Here is a tiny trained network, its code and every weight. The questions are about switching its units off for an input and a class, where a switched-off unit gives its printed mean instead of its output.

import numpy as np


def w(rows, s, z=0):
    codes = np.array(rows[::2]) - 128.0
    scale = np.full(codes.shape[1], s)
    scale[-1] = z or s
    return codes * scale


def f(y):
    return y / 2 * (1 + np.tanh(0.7978845608 * (y + 0.044715 * y**3)))


def log_softmax(a):
    a = a - a.max(-1, keepdims=True)
    return a - np.log(np.exp(a).sum(-1, keepdims=True))


def net(x, mask):
    res = np.array(x, float).reshape(1, 4) / 4 @ E
    y = f(res @ A[0][:, :-1].T + A[0][:, -1])
    res = res + np.where(mask, y, B[0][:, -1]) @ B[0][:, :-1]
    return log_softmax(res[-1] @ U[:, :-1].T + U[:, -1])


A, B = {}, {}
E = w([
[145,172,195,87,125,143,157,156,194,217,192,136],'x0',
[133,185,85,137,155,171,85,251,162,102,184,160],'x1',
[205,147,54,75,139,115,103,167,93,211,114,102],'x2',
[79,150,188,72,28,190,79,115,26,116,171,146],'x3',
],0.013)
A[0] = w([
[132,162,89,133,114,200,28,213,106,78,154,160,149],'n1',
[65,97,148,111,79,164,41,24,46,82,118,110,176],'n2',
[117,165,189,32,71,162,88,95,91,181,192,138,106],'n3',
[90,157,165,141,153,165,106,183,171,107,158,165,70],'n4',
[182,131,95,150,229,103,164,118,135,151,111,123,44],'n5',
[240,155,52,122,139,138,70,132,82,125,103,76,179],'n6',
[168,59,168,175,164,57,246,61,187,155,89,95,178],'n7',
[47,70,198,161,125,116,232,75,197,145,173,153,138],'n8',
[175,189,99,90,192,154,139,160,145,127,92,133,3],'n9',
],0.012,0.0068)
B[0] = w([
[165,190,119,40,57,114,154,93,164,151,129,30,214],'n1',
[85,102,133,110,48,97,54,131,101,101,38,98,253],'n2',
[57,130,220,69,49,209,137,142,50,186,172,108,233],'n3',
[59,33,160,194,141,87,131,108,132,103,35,228,169],'n4',
[143,139,178,128,92,132,65,56,89,84,107,88,186],'n5',
[129,79,92,92,190,139,216,180,163,215,104,146,210],'n6',
[203,154,142,201,89,110,107,67,147,20,80,111,254],'n7',
[215,10,103,172,195,165,121,93,91,191,201,139,214],'n8',
[174,121,72,147,167,163,114,178,179,108,138,73,156],'n9',
],0.011,0.024)
U = w([
[23,149,104,152,142,62,158,151,150,58,72,165,74],'0',
[130,97,109,91,128,143,128,149,102,200,92,109,128],'1',
[122,129,150,139,83,104,114,78,122,63,90,128,194],'2',
[154,94,118,132,161,121,187,105,143,168,116,142,12],'3',
[168,252,110,116,164,137,143,170,196,133,163,115,2],'4',
[132,156,181,96,75,185,102,116,87,171,213,123,190],'5',
[80,114,154,178,156,165,131,135,115,52,141,194,75],'6',
],0.019,0.0064)

Each question gives the input, the list of numbers given to net, and the class t.
The units are the neurons (one row each of A and B). Each row of codes is followed by its name. A weight is (code - 128) times the scale printed after its matrix; where a second scale follows, it is the last column's (A, B and U).
mask holds one flag per neuron, in row order. A switched-off neuron (its flag False) gives its mean, the last column of its row in B, instead of its output. The means were averaged over made-up inputs and are rounded, as every weight is.
A unit's drop is (log p(t) with every unit on - log p(t) with that unit switched off) / (log p(t) with every unit on - log p(t) with every unit switched off).
The circuit of an input: a set's keep is (log p(t) with only the set's units on - log p(t) with every unit switched off) / (log p(t) with every unit on - log p(t) with every unit switched off). Starting from all 9 units, units are removed one at a time, each time the one whose removal leaves the highest keep (on an exact tie, the one counted first), for as long as the keep stays at least 0.8.
units of the circuit, in order: the units of the circuit, biggest drop first
most important unit: the unit with the biggest drop
k most important neurons: the k neurons with the biggest drops, biggest first
drop of u: that unit's drop, to one decimal
input [5,-3,-5,-3], class 3: units of the circuit, in order	(n8)
input [2,8,-1,-4], class 4: 3 most important neurons	(n2, n1, n9)
input [2,0,5,-6], class 4: 2 most important neurons	(n2, n9)
input [1,7,4,-6], class 4: 4 most important neurons	(n2, n9, n3, n8)
input [2,6,7,-6], class 4: 2 most important neurons	(n9, n2)
input [-4,5,-4,-3], class 0: units of the circuit, in order	(n7, n8)
input [2,-5,7,-3], class 2: 3 most important neurons	(n7, n5, n8)
input [3,5,2,-6], class 4: 3 most important neurons	(n2, n9, n8)
input [-3,7,6,4], class 1: 3 most important neurons	(n6, n7, n4)
input [-5,5,8,8], class 1: 2 most important neurons	(n6, n2)
input [4,2,-2,-3], class 6: 3 most important neurons	(n1, n6, n2)
input [1,-5,2,3], class 5: 2 most important neurons	(n3, n7)
input [2,1,3,-7], class 2: 2 most important neurons	(n5, n7)
input [-4,2,6,5], class 1: units of the circuit, in order	(n6)
input [4,1,7,-4], class 4: 2 most important neurons	(n2, n8)
input [-5,1,6,-8], class 3: 2 most important neurons	(n6, n2)
input [0,-2,0,3], class 5: drop of n7	1.9
input [0,5,6,-8], class 4: drop of n9	0.1
input [0,1,0,-1], class 4: drop of n7	0.2
input [7,4,-3,-2], class 3: most important unit	n7
